Each row of numbers stands for one thing and depends on some of the facts below. Use the named rows to name the rest.

Facts:
bonuskem | η 713 | Φ plufleplan
brabrek | η 694
breflatrok | η 713 | Φ keli
brekas | η 694 | Φ sufer
breklas | η 713
breva | η 694 | Φ nifu
brofos | η 713 | Φ lepipul
bugrik | η 713 | Φ breflatrok veklik
bulo | η 713 | Φ stapalo siflodun klolupum
buzer | η 713
dalur | η 713 | Φ siske stugol
doflak | η 713 | Φ stapalo
dofle | η 713 | Φ stapalo poburus sisas
doklal | η 694 | Φ skogrom siske brofos
dramaklu | η 694 | Φ fliske
drazir | η 713 | Φ vabrus
drekil | η 713 | Φ klafos
dreva | η 713 | Φ klafos pleklir
dridrefal | η 713
drikles | η 694 | Φ graflin kiflo trotrun
dristogu | η 713 | Φ livon
droluski | η 713 | Φ stadibun tadu
druflo | η 713 | Φ stokim
fibru | η 713 | Φ dridrefal
figam | η 694
fikal | η 713
flabor | η 694 | Φ dridrefal
fliske | η 713 | Φ dreva
flistas | η 694 | Φ valo
flugosker | η 713 | Φ doklal
flutrer | η 694 | Φ poburus
fuga | η 713 | Φ lepipul flabor
gafol | η 713 | Φ stadibun
graflin | η 713 | Φ dristogu trotrun klolupum
grastastan | η 713 | Φ skogrom loskul
gredrim | η 694 | Φ drazir
griklir | η 713 | Φ nifu poburus
griko | η 713 | Φ tadu
griska | η 713 | Φ breflatrok niklol
gune | η 713 | Φ loskul trotrun
kaskur | η 713 | Φ flabor doflak
keli | η 713 | Φ pleklir
kiflo | η 713
klafos | η 713 | Φ niklol
klaran | η 713 | Φ buzer siflodun vosato
kledronul | η 713 | Φ mibror zuzo riplis
kleklu | η 713 | Φ vetu sufer
klistir | η 713 | Φ vetu
klolupum | η 713 | Φ fuga flabor
kluno | η 694 | Φ valo stapalo
kluzu | η 713 | Φ poburus doflak
kodes | η 713 | Φ valo tadu
konumir | η 694 | Φ truge
kopes | η 713 | Φ veklik
kupla | η 694 | Φ sisas
lafo | η 713 | Φ klolupum
lepipul | η 713
livon | η 713 | Φ dreva
logrok | η 713 | Φ griska
loskul | η 713
mabuplar | η 713 | Φ vabrus
mavi | η 713 | Φ keli
mefigron | η 713 | Φ breflatrok
melen | η 713 | Φ savi lepipul bulo
mibror | η 694
mugron | η 694 | Φ brekas
nerar | η 713
nifu | η 713 | Φ vetu
niklol | η 694 | Φ pleklir
pekan | η 694 | Φ skestek kaskur
pezin | η 713 | Φ griko tadu
plabrok | η 713 | Φ siske klafos
pleklir | η 713 | Φ taklu
plini | η 713 | Φ gafol skestek lepipul dridrefal
pliske | η 713 | Φ fuga
plufleplan | η 713 | Φ fikal
poburus | η 713 | Φ figam
reskel | η 713 | Φ siflodun
riplis | η 713 | Φ kluzu
roklor | η 713 | Φ nifu pekan
rume | η 713 | Φ mibror
savi | η 713 | Φ bulo kopes
sepes | η 694 | Φ kleklu figam
siflodun | η 694 | Φ tadu vabrus
sisas | η 713 | Φ melen
siske | η 694 | Φ breflatrok taklu niklol
skestek | η 713 | Φ nifu pliske
skoflum | η 713 | Φ bulo tadu
skogrom | η 713 | Φ flabor
stadibun | η 713 | Φ brofos
stapalo | η 713
stokim | η 713 | Φ bugrik vetu trotrun
stugol | η 713 | Φ stadibun
sufer | η 694 | Φ vetu loskul
tadu | η 713 | Φ poburus
taklu | η 694
teres | η 694 | Φ gune stokim figam
todiplo | η 694 | Φ stadibun
tofla | η 694 | Φ logrok
tolos | η 694 | Φ griko
trebristu | η 694 | Φ breva
trofe | η 713
trotrun | η 713 | Φ bulo
truge | η 713 | Φ sepes nerar trofe
tustu | η 694 | Φ grastastan figam
vabrus | η 694 | Φ vetu
valo | η 713 | Φ veklik
veklik | η 694 | Φ buzer kleklu
vetu | η 713 | Φ keli
vivupluk | η 713 | Φ flistas
vosato | η 713 | Φ kaskur
votri | η 713 | Φ dreva
zuzo | η 713 | Φ loskul livon

Named rows:
riplis: [ 11   1  -3   2   6   2  -1  -3   6   6   1  -8  -6  -4   1  -2  10   9
   3   3  -2  -2 -12  -8  -3   1  -4   7  -4  11  -1  -1  -1 -10   1   2
  -7  -4  -2  -1   9]
klafos: [ 0  0  3 -5  5 -2 -5 -3  9  3 -6  5  6 -3  5  9 -2  9  1  5  0 -2  4  4
 11  0 -7  6 -1 -6  5  4 -7 -6  4 -1  5  4 -3  1 13]
poburus: [ 2  0  2  9 -4  5  2 -3  0  3 -4 -4 -3  1  0  1  5  4  3  4  0 -2 -7  0
 -1 -1  2  0 -2  3 -3 -2 -1 -1  3  6 -3 -1 -3 -1  5]
valo: [-2 -3  5 17 -9  3  9  9  2  2 -3 -4 -8 -3 -4 -1  2  4 15 -4 -4 -1 -8  3
 -2 -3  1  3  1 -6  1  2 -5 -5 -1  0 -2  7  0  4  8]
niklol: [ -7   2  -6 -25   4  -9  -1   0  -5  -8   7  12   6  -5  -1   0 -15  -4
 -12  -5   0  11  15   3   2  -1 -15   3   4   0   4   5  -2   7 -10 -12
  -2  -3  11   3 -10]
breflatrok: [ 1  1  0  1 -1 -1 -6  3  7 -1 -7  0  2  1  7  6  3  7  7  5  0 -1  3  5
 10  0 -3  2  6 -2  1  8 -6 -2  2  3  5 -1 -1  2 10]
plabrok: [  0   0   0  -8   7  -5  -8   2   8   1 -13   3   1   4   9  10  -1   6
   6   4  -3  -4   6  -2  10   2   1   0   0  -3   7   5  -3  -5   4   3
   4   9  -3   2   8]
siflodun: [ -3  -1  -3  -6   0  -8  10   2  -7  -7  12   8   5  -1  -7  -5 -10 -11
 -17  -9   3   9   4   3 -10  -1  -8  -1  -1   0  -2  -4   6   8  -8  -7
  -8  -5   9   1 -17]
plini: [  1  -1  -1  -2   2   3  -4  -2  -5   4 -12  -2  -2  14   2  -1   7  -2
   5   7  -3  -6   0  -5  -1  -1   9  -3   2  -7   0   1   2  -3   6   5
   4   8  -7   1   2]
kaskur: [ 3  1  1  7 -5  4  0 -2 -1  5 -4 -3 -2  5 -2 -2  9  1  3  6  0 -4 -3  1
 -3 -2  0  2  2 -4 -3  2  0 -4  4  5 -1  0 -3 -2  7]
sufer: [ -3   6  -3  -9   5  -1  -1   3  -7  -8  18   2   0 -11  -1  -5 -11 -13
  -9 -19   7  10   8   0  -1   0   1   2   0  -2  -3  -4   2   9  -8 -11
  -3  -7  11  -5 -16]
stapalo: [ 1 -2  4 15 -7  8  5 -3 -3  6  2 -6 -2 -2 -4 -1  7  3  2  6  1 -3 -8  8
 -3 -4 -5  8  1 -4 -4  2 -4 -7  2  3 -1 -5 -1  1  8]
pekan: [ -4   1  -6 -14  -5  -1   5  -4 -15  -4   8  10  -2   0  -8 -12  -7 -13
 -14  -4   3   7   9  -4 -10   0  -8   2   5  -4  -3  -1   6   8  -6 -10
  -4  -3   9  -4 -13]
flabor: [ -4   1  -5 -16   2  -3   2  -3 -16  -4   9   7   3   1  -8 -10  -8 -14
 -14  -3   2   4  11  -1 -11  -4  -8   2   1  -4  -2   3   4   5  -8  -9
  -3  -4   7  -1 -16]
skestek: [ 1  0  1  4 -5  7 -2 -5 -4  3 -6 -1 -3  7 -2 -4  8 -1  2 11  1 -4 -2 -2
  0  1  1  1  5 -8 -2  2  1 -1  5  3  2  1 -2 -3  9]
trebristu: [ -8   3  -7 -22 -21   8   3 -12  -5 -10  -2  27 -19   1 -11 -17  -1 -11
  -8   0   3  13   8 -26   0  16  -4 -12  21  -4   4 -13  15  29   1 -10
 -12   4  20 -19  -1]
skoflum: [ -3  -2   3   9   1   0   5   0   1   3 -10  -1  -4   6   2   5   3   4
   7   3  -2  -2  -8   0  -1  -2   6  -5  -4   0  -1  -3   5  -2   3   7
  -6   5  -7   2  -1]

Rows to name:
No name comes twice in this set of rows, the named rows included.
[ -7  -5  10  22 -15   1  21  30  10   1  -8  -4 -20 -10  -9  -7  -7   7
  39 -23 -13  -2 -12  -2  -9  -3   8   2   1 -12  16  12  -8 -14  -5  -6
   1  32   6  11   9] -> vivupluk
[ -9  -1  -2 -10   1  -7  13   6  -8  -6   7   9  -5  -4 -10  -8 -15  -9
   0 -15  -3   6   3  -2 -13  -3   0  -4  -2   1   2   0   6   5 -12  -9
 -11   4   8   3 -20] -> kluno
[ -8  -6  -6  -2   3 -12  19  -9 -16  -8   1   5 -11  -1   3  14 -25  -2
 -17   2  -1  25  -8   7  -5   0  -6 -12  -7   4  -6 -26  15   9 -11  -3
 -30   1   9   9 -24] -> tolos
[ -6   0  -2  -8  -4  -5   8   4  -9  -6  14   6   0  -9  -7  -7 -12  -9
  -9 -11   1  10   6   3  -7  -3  -6   1   1   0  -1   1   1   6 -10 -10
  -6  -4  10   2 -15] -> veklik
[ -6  -2  -5  -8 -12  -3  -9  11  12 -11 -13   6   5   0  16  11   5  17
  23  11  -2   9  12  10  15  -4  -8   1  19  21  -2  21  -5   5  -2   7
  -1 -12  -1   8  10] -> logrok
[-4  1  5  4  2  2 -1  4  8  1 -8  0  0  1  2  1  5  2 11 -6  1 -6 -1 -3
  5 -2 13 -5 -2  6  1  2  2  1  5  8  2 -1 -8 -3  0] -> druflo
[ -4   2  -7 -21   7  -7  -2  -2 -14  -6   8   5   4   3  -1  -5 -13 -12
 -13  -2   0   6  14   2  -5  -3  -7   3   3  -6   0   4   2   3  -8 -13
   2   1  10   3 -13] -> doklal
[  0   0   1   3   3  -1  -2   2   4   1 -10   0  -3   4   4   2   3   3
   8   0  -3  -4  -2  -3   4   1   9  -5  -2   2   3  -1   1  -2   4   5
   0   5  -6   1   1] -> bonuskem
[ -1  -6   1  13   1  -1  11  -3  -2   3 -11  -5  -8   6   5  14  -3   7
   1  10  -2   8 -14   2   1   0   5  -8  -3   2  -4 -14   6  -3   2   9
 -16   7  -4   7  -1] -> pezin
[ -5  -2  -3  -9  -5   0   0  -1 -10  -6  20  -2   2 -10  -6  -9 -14  -8
 -16  -8   0   6   8   0  -4   3  -4  -8  -5  10   1  -7   0   9 -13 -11
   7  -6   8  -3 -16] -> sepes
[  2   0  -1  -4   5   3  -6  -1  -8   5 -14  -4  -2  20   2  -5   9  -5
   6   9  -3 -12   4  -6  -4  -2  10  -3   2  -6  -1   8   4  -5   7   4
   8   9 -10   2   1] -> fibru
[  1  -5   2  19  -3   1  11  -6  -6   2  -8  -8  -8   3   5  16  -3   7
  -3  14   0  13 -16   9   3   0  -3  -3  -3  -3  -7 -16   4  -4   1   8
 -16   0  -2   9   4] -> griko
[ 11  -1   2  16  -1 -12   6  14  19  -1  -3   5  12  12   1   5   8  -3
  -5  -1   3  -5  -6   1  -4   7  11  -5  -1   0   0  -3   5   3   9   8
   3   3  -2   0  -1] -> mabuplar

The same things again, as new rows of numbers:
Named rows:
flutrer: [ 27  11 -14   9   0   9   7  26  -7  11  16 -13  24 -27   7   9  14 -17
   2  28   2  -3  -6  10  -9  -7]
stugol: [-32  -1   7  11  -7  11  20  -6 -20 -13  -6  22 -11 -10 -15  18   4  20
  -7 -17  25   2 -10 -15  15  -7]
roklor: [  3  15  11  16  -4  13  -6  21 -15  -8   2 -34  -6   8 -14 -10   3 -16
 -10 -18   5  13   3 -19  -8  -8]
nifu: [ 34  14   6   9  -2   4  -9   4 -18  -7   5 -36   2 -13  -9  10  12  21
 -12 -23  33   6  -9   5   2  -7]
flabor: [ 38   8   2   3  -3 -19   9   7 -23  14  16  24  28  12 -16  -3  14   4
   1  25  22   5 -14  16  29 -10]
kaskur: [ 37  13  11   6  -6  10   2  14 -24  -5  10   2  -5  16 -19  -3  -3   1
  -4 -22  19  15   5  -8  18  -5]
klolupum: [ 45  12   4  -1 -12  12 -13  -6 -14 -11  -2  18  13  21 -21  23 -13   4
   5 -16  25  13  -4 -14  25  -1]
kupla: [ 38 -12 -13   5  -9  -2   7  27  -9   4  -1  12  20 -14  -1  -6  10 -15
   8  25 -10   4   5  11  -4 -10]
griko: [ -8  11   2  10  -1  16   7  15 -23 -13  -5  25  15 -24   7  24   0  13
   5 -26  12  -1  16  14  17   6]
mavi: [-35  -6 -12  26   6   5  -6   2  -7 -13  -5 -23 -12  25  -4  17   6  21
 -10 -11  -4   5 -14 -21  -5  -5]
stokim: [  4   2 -13  16   8  11  -9  -8  -4 -11  -4 -39  -9  12  -9  15 -12  19
   4   4   8   4  -9 -16   9  10]
klaran: [ 24 -12  14  25   2  17  -6  24 -14 -14  -3  -8 -13  20 -15 -10 -10 -12
  -5  -4 -19   5  22  -7  17  10]
veklik: [ 38 -20 -17  13   7  -2   6  24 -15   8   6 -15  23   7  -2 -18  17  18
  -1  21 -17  -2  -2  24  17  -2]
zuzo: [-32  12  -3  10   8  19  12  13 -14 -12  19 -22   3  23   3  23  -8  -6
   5 -11  16   8 -16 -19   8  15]
stapalo: [ 38  11  -6   4 -11   8  13   9 -28 -12  -2  18  24 -11  -7   9   2  25
   3 -21  25  12   4  23  21   6]
sufer: [-10  -1 -18   4  12  -3  -4  12  -8  14  21 -42  25   5   4  -4  13  13
  -1  25   2   0 -13   8   8   1]
griska: [-27 -15 -14  27   3   2   3   3 -13 -16  -3  12 -13  25  -5  20  11  25
  -7 -14  -3  13 -13 -22  -1  -4]

Which thing is each row?
No name comes twice in this set of rows, the named rows included.
[ 26  -2 -12  20   2  14  16  16 -22 -11  -3   3   9  -6  -2 -12   3  22
   5 -22  -8   4  16  24  21  14] -> valo
[  6 -14  -2  27  -4  20  17  26 -12 -16  -7  14  -5 -16  -1  -3  -2  -8
   3 -14 -16   1  22   8   4  14] -> kodes
[ 37  14  -6   5 -12  11  15  17 -13 -10  -5  16   7 -16 -11   9  -5   6
   4 -33  13  12   7  16  12   3] -> sisas
[ 35   1  -3  21  -9  18   9  25  -5 -10  -7 -11 -14 -18  -5  -8  -8 -12
   6 -23 -12   9  14 -12  -9   5] -> dofle
[-28   1   5  19  -4  12   4  22 -10 -16  -5  22  -6 -25   6  14  -7 -15
   3 -13  -4  -4  20  -2  11  11] -> pezin
[ 30  -1   0   8   7  10  -7  23 -14  -2   9  24  32 -21   6  -1  15   3
   1  30 -10  -5  12  25  24  -8] -> siflodun
[  4  13 -10   7   8   2  16  -8 -15  -6  19 -37  18   4  -5  27 -11  25
   3 -25  36   4 -15   6  27  14] -> loskul
[ 33  13   2   9  -4  20  12  10 -19 -14  -3  18  24 -25   0  22   3  24
   4 -26  29  -1  12  32  27  10] -> tadu
[ 34  11   7   4  -1  -6  -6  27 -20  12  22  -3  19   3 -14 -16  13 -13
  -9  15   2   3  -5  -1   3 -11] -> pekan
[-17   6   2   2   4  24  15  -5  -7   3  17 -31 -12  15 -17  13  -9   6
   1 -10  25   1 -13 -25  -3  15] -> grastastan
[-23 -14  -8  -1   4 -28   1  24 -14  -2  21  22  17  -1   4   0  14   3
   3  19 -10  -2   0   7  10  -9] -> brabrek
[-38 -13   8   4  -8  13  21  15 -16   8  12  25  13 -23  -2   6  15 -14
  -4  24   6  -1  -2 -12  13 -11] -> todiplo
[ 31   4  -6   9   5  14   3   3 -23 -13  -1  -1  13  10 -13  -9   9  24
  -1 -22  -1   4  17  21  26  12] -> buzer
[ -4  16  -8   1   6 -22  18  25 -28   1  22  -4  23  11   7  27  17   5
   3  18  23   1 -19  13  23   7] -> mibror

